Moves between nodes:
gobe ~ fofa
gobe * mele
gobe $ doru
gobe & bema
vobo ~ sino
vobo * gelo
vobo $ lofo
vobo & kobu
soma ~ foga
soma * vare
soma $ lili
soma & leme
visu ~ saba
visu * bopo
visu $ pupi
visu & ketu
foga ~ lili
foga * soma
foga $ leme
foga & zuvo
ragi ~ fide
ragi * tiko
ragi $ nota
ragi & lifu
nobu ~ nomo
nobu * moba
nobu $ tiko
nobu & ragi
bibo ~ vare
bibo * mubo
bibo $ soma
bibo & foga
leme ~ zuvo
leme * lili
leme $ lele
leme & bobu
fofa ~ doru
fofa * gobe
fofa $ bema
fofa & bomi
ketu ~ gegu
ketu * pupi
ketu $ zipa
ketu & fudu
lotu ~ zeta
lotu * sese
lotu $ peme
lotu & sade
rupa ~ vime
rupa * tabo
rupa $ lega
rupa & funa
gate ~ gonu
gate * lifu
gate $ tabo
gate & rupa
gimo ~ bopo
gimo * beku
gimo $ visu
gimo & saba
vari ~ zisu
vari * bamo
vari $ beku
vari & gimo
seke ~ bose
seke * zubu
seke $ sela
seke & tanu
sadu ~ gafe
sadu * gavi
sadu $ zori
sadu & muka
sibe ~ fizu
sibe * nitu
mimu ~ gari
mimu * bomi
mimu $ mare
mimu & kefu
mele ~ gobe
mele * rabu
mele $ fofa
mele & doru
bomi ~ mimu
bomi * bema
bomi $ gari
bomi & mare
vare ~ soma
vare * bibo
vare $ foga
vare & lili
rozi ~ zure
rozi * seka
rozi $ piru
rozi & sese
funa ~ mune
funa * lega
funa $ zilo
funa & monu
monu ~ bamo
monu * zilo
monu $ vari
monu & zisu
dumu ~ bodo
dumu * lifo
dumu $ tepa
dumu & gavi
lofo ~ kobu
lofo * sino
lofo $ kolo
lofo & muzi
bedo ~ rabu
bedo * muda
bedo $ mele
bedo & gobe
nitu ~ sibe
nitu * gibi
nitu $ fizu
muzi ~ muda
muzi * kolo
muzi $ bedo
muzi & rabu
lili ~ leme
lili * foga
lili $ zuvo
lili & lele
bire ~ ruvi
bire * lisi
bire $ voko
bire & bobe
saba ~ pupi
saba * visu
saba $ ketu
saba & gegu
bobu ~ seli
bobu * lele
bobu $ gure
bobu & zubu
bema ~ bomi
bema * doru
bema $ mimu
bema & gari
pupi ~ ketu
pupi * saba
pupi $ gegu
pupi & zipa
tepa ~ gavi
tepa * bodo
tepa $ sadu
tepa & gafe
zilo ~ monu
zilo * mune
zilo $ bamo
zilo & vari
doru ~ bema
doru * fofa
doru $ bomi
doru & mimu
bobe ~ seka
bobe * voko
bobe $ rozi
bobe & zure
lifo ~ dumu
lifo * tanu
lifo $ bodo
lifo & tepa
gelo ~ vobo
gelo * gira
gelo $ sino
gelo & lofo
nomo ~ tiko
nomo * nobu
nomo $ ragi
nomo & fide
lega ~ funa
lega * vime
lega $ mune
lega & zilo
gavi ~ sadu
gavi * tepa
gavi $ gafe
gavi & zori
kobu ~ kolo
kobu * lofo
kobu $ muzi
kobu & muda
seli ~ gure
seli * bobu
seli $ zubu
seli & seke
simu ~ mubo
simu * fudu
simu $ bibo
simu & vare
tiko ~ ragi
tiko * nomo
tiko $ fide
tiko & nota
fudu ~ simu
fudu * zipa
fudu $ mubo
fudu & bibo
goda ~ gibi
goda * sade
goda $ nitu
goda & sibe
zuvo ~ lele
zuvo * leme
zuvo $ bobu
zuvo & seli
moba ~ nobu
moba * gata
moba $ nomo
moba & tiko
lifu ~ gate
lifu * nota
lifu $ gonu
lifu & tabo
kefu ~ gete
kefu * mare
kefu $ gata
kefu & moba
mune ~ zilo
mune * funa
mune $ monu
mune & bamo
gete ~ gata
gete * kefu
gete $ moba
gete & nobu
bose ~ sela
bose * seke
bose $ tanu
bose & lifo
fizu * sibe
lisi ~ bire
lisi * muka
lisi $ ruvi
lisi & voko
zisu ~ beku
zisu * vari
zisu $ gimo
zisu & bopo
mubo ~ bibo
mubo * simu
mubo $ vare
mubo & soma
voko ~ bobe
voko * ruvi
voko $ seka
voko & rozi
medi ~ loki
medi * pugo
medi $ gira
medi & gelo
sese ~ lotu
sese * piru
sese $ zeta
sese & peme
tabo ~ rupa
tabo * gonu
tabo $ vime
tabo & lega
tanu ~ lifo
tanu * sela
tanu $ dumu
tanu & bodo
zeta ~ peme
zeta * lotu
zeta $ sade
zeta & goda
gafe ~ zori
gafe * sadu
gafe $ muka
gafe & lisi
fide ~ nota
fide * ragi
fide $ lifu
fide & gate
bodo ~ tepa
bodo * dumu
bodo $ gavi
bodo & sadu
gira ~ gelo
gira * loki
gira $ vobo
gira & sino
lele ~ bobu
lele * zuvo
lele $ seli
lele & gure
zipa ~ fudu
zipa * gegu
zipa $ simu
zipa & mubo
vime ~ lega
vime * rupa
vime $ funa
vime & mune
gibi ~ nitu
gibi * goda
gibi $ sibe
gibi & fizu
loki ~ gira
loki * medi
loki $ gelo
loki & vobo
bopo ~ visu
bopo * gimo
bopo $ saba
bopo & pupi
nota ~ lifu
nota * fide
nota $ gate
nota & gonu
gata ~ moba
gata * gete
gata $ nobu
gata & nomo
kolo ~ muzi
kolo * kobu
kolo $ muda
kolo & bedo
seka ~ rozi
seka * bobe
seka $ zure
seka & piru
pugo ~ medi
pugo $ loki
pugo & gira
gari ~ mare
gari * mimu
gari $ kefu
gari & gete
piru ~ sese
piru * zure
piru $ lotu
piru & zeta
gonu ~ tabo
gonu * gate
gonu $ rupa
gonu & vime
ruvi ~ voko
ruvi * bire
ruvi $ bobe
ruvi & seka
bamo ~ vari
bamo * monu
bamo $ zisu
bamo & beku
muda ~ bedo
muda * muzi
muda $ rabu
muda & mele
zure ~ piru
zure * rozi
zure $ sese
zure & lotu
gegu ~ zipa
gegu * ketu
gegu $ fudu
gegu & simu
zori ~ muka
zori * gafe
zori $ lisi
zori & bire
gure ~ zubu
gure * seli
gure $ seke
gure & bose
zubu ~ seke
zubu * gure
zubu $ bose
zubu & sela
beku ~ gimo
beku * zisu
beku $ bopo
beku & visu
sade ~ goda
sade * peme
sade $ gibi
sade & nitu
rabu ~ mele
rabu * bedo
rabu $ gobe
rabu & fofa
peme ~ sade
peme * zeta
peme $ goda
peme & gibi
muka ~ lisi
muka * zori
muka $ bire
muka & ruvi
sino ~ lofo
sino * vobo
sino $ kobu
sino & kolo
sela ~ tanu
sela * bose
sela $ lifo
sela & dumu
mare ~ kefu
mare * gari
mare $ gete
mare & gata

In the rows, 499 stands for zero.

The rows follow the links: the fewer symbols apart two nodes are, the more alike their rows tend to be.

Row, then node:
[ 286  362  106  574   21  533  730  508  254  745  290  445  280  613  740  483  609  484  557  314  688  497  497  441  690  360  407  801  458  291  481  570  233  238  507  406  356  475  303  599  454  312  360  616  204  277  832] | gate
[ 565  219  205  619   87  575  774  753  262  518  255  762  584  611  832  327  453  511  309  405  493  590  687  409  671  483  541  682  506  606  403  779  246  413  380  515  365  476  356  804  460  525  409  838  300  391  833] | lofo
[ 149  650  359  455  378  457  465  207  465  768  531  120  118  523  415  680  691  474  802  359  750  383  286  525  538  351  328  663  424  108  598  260  462  262  650  363  490  501  422  243  494  218  429  239  365  345  518] | saba
[ 658  689  888  408  986  457  237  427  759  301  724  473  654  380  221  551  420  507  498  677  345  477  445  568  302  616  567  209  535  646  538  377  782  737  522  578  659  522  702  347  554  654  635  324  790  715  148] | sese
[ 683  663  897  421  982  461  254  455  753  283  713  514  681  383  234  539  415  513  473  678  336  490  475  573  299  621  583  196  541  671  525  409  779  750  510  578  646  522  694  373  545  670  637  346  788  715  160] | sade
[ 267  773  619  396  717  426  297  170  644  631  678  115  241  432  224  708  634  474  789  487  639  382  253  579  405  428  372  464  450  215  613  184  650  430  665  414  593  507  558  150  529  334  531  119  577  497  279] | soma
[ 156  671  379  442  423  454  441  211  488  761  539  108  119  510  387  688  692  473  801  381  754  385  277  531  526  353  314  645  427  115  591  239  479  273  651  362  503  496  434  225  493  234  445  211  391  369  487] | pupi
[ 143  598  280  478  283  481  534  248  411  802  469  158  123  543  487  648  698  476  771  342  762  402  324  508  577  338  327  722  430  114  575  313  393  231  626  356  459  494  384  301  485  217  409  296  324  314  599] | gimo
[ 396  278  116  600    6  558  776  634  234  655  256  590  412  615  806  406  549  494  437  341  605  537  590  424  703  411  455  779  489  423  438  685  215  300  437  454  342  470  311  702  458  395  369  739  223  306  867] | gata
[ 465  251  142  614   33  565  783  684  242  602  251  669  482  609  823  368  508  507  384  361  564  567  627  416  694  427  494  745  490  502  422  730  219  348  405  475  339  476  319  753  455  450  384  782  250  336  866] | bomi
[ 529  748  861  381  967  433  222  307  762  400  749  323  514  394  175  633  488  492  619  638  435  434  362  577  304  562  500  252  506  494  569  266  778  655  581  523  649  524  673  244  547  546  618  209  750  648  145] | tepa
[ 525  226  181  617   58  572  780  732  251  554  253  734  548  601  832  345  478  512  342  388  521  573  665  412  692  461  525  708  505  563  415  760  233  397  393  497  346  472  350  788  460  497  403  822  280  366  847] | bedo
[ 181  478  165  528  122  496  636  378  317  797  374  276  168  589  623  567  669  475  676  304  757  444  402  475  650  329  340  783  425  167  530  434  296  208  576  368  401  479  326  443  468  238  372  442  246  281  738] | zilo
[ 687  663  890  420  983  467  249  456  755  277  719  512  690  381  237  527  402  505  478  682  328  491  478  567  301  629  589  199  545  679  529  396  773  751  508  580  649  524  700  380  550  678  638  360  788  714  156] | goda
[ 142  628  328  461  350  455  489  228  453  789  504  123  116  536  432  660  691  471  796  358  760  387  298  534  544  345  321  691  427  106  582  273  439  251  643  359  479  491  409  268  496  223  420  248  354  341  544] | visu
[ 245  394  119  561   49  525  708  461  270  767  320  384  242  606  709  510  637  481  596  302  719  475  470  450  681  356  372  796  448  234  497  517  248  217  525  398  370  477  308  538  459  283  354  559  219  269  806] | rupa
[ 693  655  892  411  983  464  254  470  757  270  711  541  701  388  251  524  391  510  461  685  313  495  485  559  303  627  593  205  545  687  521  420  772  750  502  584  645  532  698  386  550  677  637  361  786  717  162] | nitu
[ 354  786  727  380  832  427  245  198  702  549  719  164  319  412  187  697  588  481  745  547  576  382  282  579  354  478  418  372  476  304  613  189  710  522  638  449  630  516  603  162  536  406  565  124  641  564  210] | lele
[ 615  713  880  401  991  456  232  377  762  330  731  420  599  371  201  590  442  507  542  664  378  468  418  574  299  595  545  224  530  598  550  336  783  709  551  556  660  530  693  301  547  608  628  280  779  693  135] | voko
[ 376  786  740  373  852  427  244  199  701  544  731  177  345  408  177  686  587  481  731  559  558  386  285  583  345  488  423  361  479  327  598  191  724  529  643  462  626  519  621  164  537  422  569  134  660  576  194] | bobu
[ 668  674  892  412  980  459  251  431  759  280  720  495  668  382  231  551  415  505  487  687  333  484  461  567  298  614  577  211  542  661  530  384  779  741  520  582  647  529  699  363  547  661  633  329  797  708  148] | zeta
[ 483  765  825  385  951  433  222  282  749  433  749  276  465  391  168  644  510  495  656  621  469  423  340  585  316  547  486  283  493  447  585  249  769  625  601  508  659  520  662  218  544  512  610  179  739  645  150] | lifo
[ 407  785  783  382  897  421  225  231  736  494  733  223  391  396  171  678  548  491  703  586  522  407  310  587  336  510  452  320  484  376  597  211  745  567  618  477  641  525  642  177  547  457  585  148  691  601  171] | zubu
[ 330  325  106  592   11  534  753  554  239  709  278  505  326  612  770  456  583  492  512  313  664  512  541  434  701  386  415  802  452  328  462  608  218  252  480  422  349  466  302  628  452  345  363  667  206  280  851] | fide

Each walk starts at a row. The symbols on each line, taken left to right, move it on to the next node.
Each answer is a row, close to the row of the node it stands for.
new walk
[ 520  753  855  390  959  434  216  298  750  410  751  310  496  382  172  644  505  492  634  624  455  431  358  587  305  549  498  269  500  482  575  267  780  640  585  515  660  521  672  230  544  532  613  199  754  657  142]
* ~ & & $ *	[ 584  727  881  395  983  449  226  362  768  354  741  390  585  377  191  594  456  502  566  663  398  450  409  584  295  582  529  220  517  561  561  311  786  694  564  542  655  523  691  290  550  595  629  250  778  683  137]
~ * ~ ~ ~ *	[ 610  715  882  398  986  448  231  372  760  340  734  416  601  381  198  584  456  496  554  660  379  452  415  581  294  593  540  222  530  583  556  325  781  705  542  545  650  528  693  303  544  615  627  271  775  693  136]
new walk
[ 465  779  812  385  938  428  217  263  743  462  746  260  441  393  168  660  527  487  671  607  489  424  335  582  318  531  472  303  497  430  586  227  764  596  612  487  650  527  661  203  541  496  600  167  720  634  153]
$ * ~ & * &	[ 553  746  865  391  972  441  223  318  762  380  747  348  544  373  178  623  475  496  601  640  427  445  377  577  304  570  518  239  512  518  573  281  780  668  576  537  655  528  681  259  547  559  617  218  757  667  138]
& * &	[ 600  727  875  397  993  451  227  371  765  351  747  404  583  379  195  596  459  503  562  661  384  453  409  575  302  591  533  225  525  576  559  320  786  705  548  551  653  529  692  287  546  599  629  261  783  692  135]
new walk
[ 326  779  687  381  788  429  257  187  681  587  710  149  294  428  202  698  607  481  765  530  600  388  264  582  372  461  401  406  465  270  604  178  687  482  648  439  618  516  591  146  532  375  556  119  625  544  236]
* $ $ * $ ~	[ 404  786  773  380  876  426  229  225  723  509  730  210  378  397  174  677  561  484  720  580  539  401  292  582  335  502  442  335  486  359  600  210  735  559  631  474  641  521  627  176  540  443  579  138  684  598  176]
~ ~ ~ * ~	[ 449  783  811  379  913  434  222  253  741  467  746  244  425  385  175  662  540  497  684  597  504  416  322  589  321  524  460  308  490  409  597  229  760  594  606  487  645  527  651  190  547  475  593  161  703  621  161]
new walk
[ 168  516  191  515  170  485  601  330  339  811  403  229  143  577  572  608  681  474  718  320  763  429  369  488  627  343  331  766  429  141  547  388  328  208  588  363  419  474  346  391  472  226  381  400  260  288  699]
$ ~ $	[ 149  612  296  470  317  463  503  238  433  791  493  141  116  534  455  656  692  471  782  346  769  396  305  513  570  342  317  709  426  104  577  285  413  235  634  359  469  487  397  284  481  221  416  283  343  329  578]
~ & ~ $ ~	[ 203  742  527  408  603  433  353  158  582  700  636   91  172  466  287  713  665  474  810  441  694  377  258  561  454  390  338  538  437  152  613  186  581  362  668  391  558  498  511  167  512  281  486  153  496  438  370]
new walk
[ 232  761  573  404  655  429  308  166  616  673  661  100  199  454  252  712  656  475  809  467  671  379  259  572  423  411  366  501  444  186  615  173  622  393  659  406  573  504  540  149  522  308  502  134  531  468  322]
~ & ~ ~	[ 339  785  712  385  812  417  246  192  688  564  712  151  309  422  184  707  597  484  750  532  584  389  275  580  373  462  409  388  463  288  606  185  703  490  645  446  624  520  599  158  533  391  561  119  637  548  225]
& ~ $ * ~	[ 435  779  794  378  911  428  218  244  734  471  740  225  411  397  173  670  548  486  697  579  512  414  319  588  330  514  456  313  490  390  594  216  754  577  619  484  647  527  645  188  540  475  586  153  700  615  171]
new walk
[ 185  719  469  429  532  436  377  171  547  729  594   83  143  485  324  701  682  473  816  411  721  374  264  553  476  383  332  585  442  130  610  204  544  327  662  372  540  499  479  190  497  258  466  167  457  411  409]
~ ~ * $ $	[ 252  769  600  394  690  426  300  171  638  649  666  100  229  446  241  714  641  480  803  473  662  373  256  579  416  424  372  481  448  199  608  182  631  410  666  413  584  507  543  149  523  325  514  131  551  483  299]
$ ~ $ * *	[ 302  786  670  387  773  425  269  175  669  603  697  133  272  429  202  701  613  485  773  512  615  372  268  581  384  449  391  429  463  246  618  183  673  464  654  431  607  507  578  151  529  369  539  118  604  523  242]
new walk
[ 338  320  108  587   15  537  749  572  245  702  275  518  341  617  781  439  578  489  510  325  660  521  547  432  697  386  430  802  463  355  464  622  221  266  472  422  344  476  298  656  450  351  365  682  209  293  853]
& $ ~ $ &	[ 195  454  153  536  102  507  652  390  302  794  362  298  172  587  628  559  660  469  667  307  741  445  420  478  656  341  351  800  428  177  525  444  285  209  570  374  385  474  316  455  462  241  369  468  232  274  752]
~ $ ~ ~ * ~ ~	[ 147  582  243  489  254  478  556  272  399  802  451  178  119  549  506  633  692  469  759  329  768  403  323  508  593  336  321  736  429  116  563  327  377  223  617  366  451  477  369  323  483  215  398  320  308  309  628]
new walk
[ 262  384  115  557   33  523  707  478  264  754  309  413  246  606  720  489  624  487  580  300  710  480  480  447  686  356  387  804  452  258  487  531  241  230  525  400  361  470  302  553  454  291  356  575  213  277  817]
& & ~ ~ *	[ 171  497  179  519  140  494  615  349  330  798  387  261  149  581  600  587  679  482  699  306  755  435  383  481  640  337  335  773  427  153  537  406  307  204  587  370  406  476  343  416  462  226  374  421  250  284  718]
~ ~ & & $ ~	[ 175  700  438  430  499  441  404  187  525  749  582   94  139  491  344  700  678  471  815  401  735  381  269  546  489  372  327  608  426  128  604  211  513  311  654  375  522  500  465  195  508  249  463  178  436  390  436]
new walk
[ 579  730  875  392  992  433  222  339  761  360  740  379  569  388  183  604  454  499  572  657  403  441  397  579  297  590  532  224  520  557  562  307  789  687  558  543  660  523  689  280  559  588  625  240  771  680  137]
* ~ * *	[ 561  741  863  387  966  440  226  331  767  375  741  362  548  388  182  616  481  500  601  648  419  439  382  578  306  568  523  241  519  541  564  290  788  675  577  525  654  525  679  258  551  567  620  228  760  680  133]
~ * * & *	[ 569  734  874  394  980  443  214  344  769  364  743  377  563  378  187  606  473  510  587  657  404  448  389  574  301  580  531  235  522  546  561  302  781  686  564  543  657  535  683  271  545  586  624  241  767  676  138]
